Below are the code and all the weights of a small trained network. Each question names an input and a target symbol and asks about switching units off, where a switched-off unit gives its printed mean instead of its output.

import numpy as np


def w(rows, s, z=0):
    codes = np.array(rows[::2]) - 128.0
    scale = np.full(codes.shape[1], s)
    scale[-1] = z or s
    return codes * scale


def f(y):
    return y / 2 * (1 + np.tanh(0.7978845608 * (y + 0.044715 * y**3)))


def softmax(a):
    e = np.exp(a - a.max(-1, keepdims=True))
    return e / e.sum(-1, keepdims=True)


def log_softmax(a):
    a = a - a.max(-1, keepdims=True)
    return a - np.log(np.exp(a).sum(-1, keepdims=True))


def net(x, mask):
    ids = ['αβδεζηθλμξπστψω'.index(c) for c in x.split()]
    T = len(ids)
    res = E[ids] + P[:T]
    r = res
    for j in range(3):
        rows = slice(2 * j, 2 * j + 2)
        q, k, v = (r @ M[0][rows].T for M in (Q, K, V))
        z = softmax(np.where(np.tri(T) > 0, q @ k.T / 2**0.5, -1e9)) @ v
        o = O[0][rows]
        res = res + np.where(mask[j], z, o[:, -1]) @ o[:, :-1]
    y = f(res @ A[0][:, :-1].T + A[0][:, -1])
    res = res + np.where(mask[3:19], y, B[0][:, -1]) @ B[0][:, :-1]
    return log_softmax(res[-1] @ U[:, :-1].T + U[:, -1])


Q, K, V, O, A, B = {}, {}, {}, {}, {}, {}
E = w([
[144,97,150],'α',
[162,120,149],'β',
[134,79,159],'δ',
[110,100,32],'ε',
[191,134,132],'ζ',
[148,77,63],'η',
[132,86,184],'θ',
[83,88,129],'λ',
[116,93,223],'μ',
[126,146,186],'ξ',
[66,80,58],'π',
[27,124,151],'σ',
[85,146,154],'τ',
[162,101,105],'ψ',
[7,148,103],'ω',
],0.019)
P = w([
[184,1,63],'0',
[212,201,111],'1',
[133,111,105],'2',
[125,123,120],'3',
[120,134,122],'4',
[116,130,141],'5',
[98,142,146],'6',
[98,138,154],'7',
[107,138,137],'8',
[107,128,168],'9',
[92,135,176],'10',
],0.0096)
Q[0] = w([
[130,99,135],'head 1',
[115,98,122],'head 1',
[66,31,23],'head 2',
[118,214,136],'head 2',
[246,102,94],'head 3',
[119,33,125],'head 3',
],0.011)
K[0] = w([
[59,249,157],'head 1',
[133,114,161],'head 1',
[116,117,68],'head 2',
[93,124,177],'head 2',
[118,104,9],'head 3',
[73,227,228],'head 3',
],0.011)
V[0] = w([
[103,98,100],'head 1',
[94,73,115],'head 1',
[109,123,245],'head 2',
[144,73,182],'head 2',
[87,89,55],'head 3',
[116,170,182],'head 3',
],0.012)
O[0] = w([
[130,134,92,143],'head 1',
[57,254,117,194],'head 1',
[174,181,85,253],'head 2',
[251,228,140,241],'head 2',
[204,138,146,42],'head 3',
[134,112,202,185],'head 3',
],0.0091,0.0055)
A[0] = w([
[133,167,28,37],'neuron 1',
[123,127,163,212],'neuron 2',
[122,178,210,217],'neuron 3',
[162,232,153,67],'neuron 4',
[213,190,187,98],'neuron 5',
[151,198,153,59],'neuron 6',
[116,56,178,155],'neuron 7',
[163,189,69,227],'neuron 8',
[95,194,130,151],'neuron 9',
[136,122,152,238],'neuron 10',
[86,125,48,94],'neuron 11',
[116,168,165,238],'neuron 12',
[236,162,83,1],'neuron 13',
[247,160,149,96],'neuron 14',
[50,85,200,189],'neuron 15',
[166,9,100,114],'neuron 16',
],0.011,0.0054)
B[0] = w([
[45,41,137,132],'neuron 1',
[155,119,217,168],'neuron 2',
[171,129,42,242],'neuron 3',
[127,22,129,225],'neuron 4',
[61,54,237,252],'neuron 5',
[120,31,117,186],'neuron 6',
[239,114,24,142],'neuron 7',
[221,205,134,195],'neuron 8',
[94,204,64,180],'neuron 9',
[224,246,146,170],'neuron 10',
[38,3,144,152],'neuron 11',
[222,202,170,212],'neuron 12',
[126,127,6,169],'neuron 13',
[11,200,95,227],'neuron 14',
[164,163,18,190],'neuron 15',
[186,136,189,139],'neuron 16',
],0.0049,0.013)
U = w([
[251,182,75,205],'α',
[115,184,254,255],'β',
[144,115,156,74],'δ',
[129,138,91,66],'ε',
[145,174,35,35],'ζ',
[111,105,157,22],'η',
[110,106,152,18],'θ',
[117,101,146,23],'λ',
[89,102,164,49],'μ',
[121,86,148,34],'ξ',
[107,75,86,82],'π',
[81,69,101,185],'σ',
[188,41,93,177],'τ',
[107,137,155,161],'ψ',
[2,166,147,152],'ω',
],0.0098,0.0054)

Each question gives the input, a string of symbols that net reads in full, and the target symbol t.
The units are the heads (2 rows each of Q, K, V and O) and the neurons (one row each of A and B). Each row of codes is followed by its name. A weight is (code - 128) times the scale printed after its matrix; where a second scale follows, it is the last column's (O, A, B and U).
mask holds one flag per unit, heads first, then neurons. A switched-off unit (its flag False) gives its mean, the last column of its rows in O or B, instead of its output. The means were averaged over made-up inputs and are rounded, as every weight is.
A unit's drop is (log p(t) with every unit on - log p(t) with that unit switched off) / (log p(t) with every unit on - log p(t) with every unit switched off).
The circuit of an input: a set's keep is (log p(t) with only the set's units on - log p(t) with every unit switched off) / (log p(t) with every unit on - log p(t) with every unit switched off). Starting from the 12 units with the biggest drops (on a tie, the unit counted first), units are removed one at a time, each time the one whose removal leaves the highest keep (on an exact tie, the one counted first), for as long as the keep stays at least 0.8.
units of the circuit, in order: the units of the circuit, biggest drop first
top k neurons: the k neurons with the biggest drops, biggest first
heads that matter: for each layer, one digit per head in row order, 1 if its drop is at least 0.15 and else 0, layers parted by /
drop of u: that unit's drop, to one decimal
input ζ ψ μ μ ξ ζ μ μ τ, target α: units of the circuit, in order -> [neuron 11; neuron 14]
input β ε ω ψ ξ ψ ζ η α δ, target α: top 4 neurons -> [neuron 5; neuron 7; neuron 15; neuron 4]
input η μ α ε, target σ: units of the circuit, in order -> [head 2]
input ω β μ ω ψ μ δ μ ω μ ξ, target α: top 2 neurons -> [neuron 3; neuron 8]
input η ξ π ω α μ ξ π μ ω σ, target ζ: units of the circuit, in order -> [neuron 15; neuron 5]
input π μ δ η μ η μ σ π μ ζ, target ζ: units of the circuit, in order -> [neuron 14; neuron 13; head 3; head 2]
input ψ μ μ ξ σ π μ μ ζ, target ζ: top 3 neurons -> [neuron 14; neuron 13; neuron 1]
input μ μ β ξ η, target τ: heads that matter -> 110
input ξ ξ ψ μ, target α: top 3 neurons -> [neuron 7; neuron 15; neuron 5]
input ψ η π ε μ μ ψ β ξ, target α: top 2 neurons -> [neuron 8; neuron 13]
input τ ε ξ ψ π π π ω λ μ θ, target α: top 2 neurons -> [neuron 5; neuron 15]
input ω ψ ξ η μ π μ ε ω δ, target α: top 2 neurons -> [neuron 5; neuron 7]
input ε ξ μ π, target σ: drop of neuron 4 -> 0.0
input μ δ μ ω ω σ β ζ μ τ, target α: drop of neuron 14 -> 0.3
input μ μ η, target τ: drop of head 2 -> 1.3
input ξ ω ω ψ π, target σ: drop of neuron 2 -> 0.0
input ω ω μ, target α: top neuron -> [neuron 5]
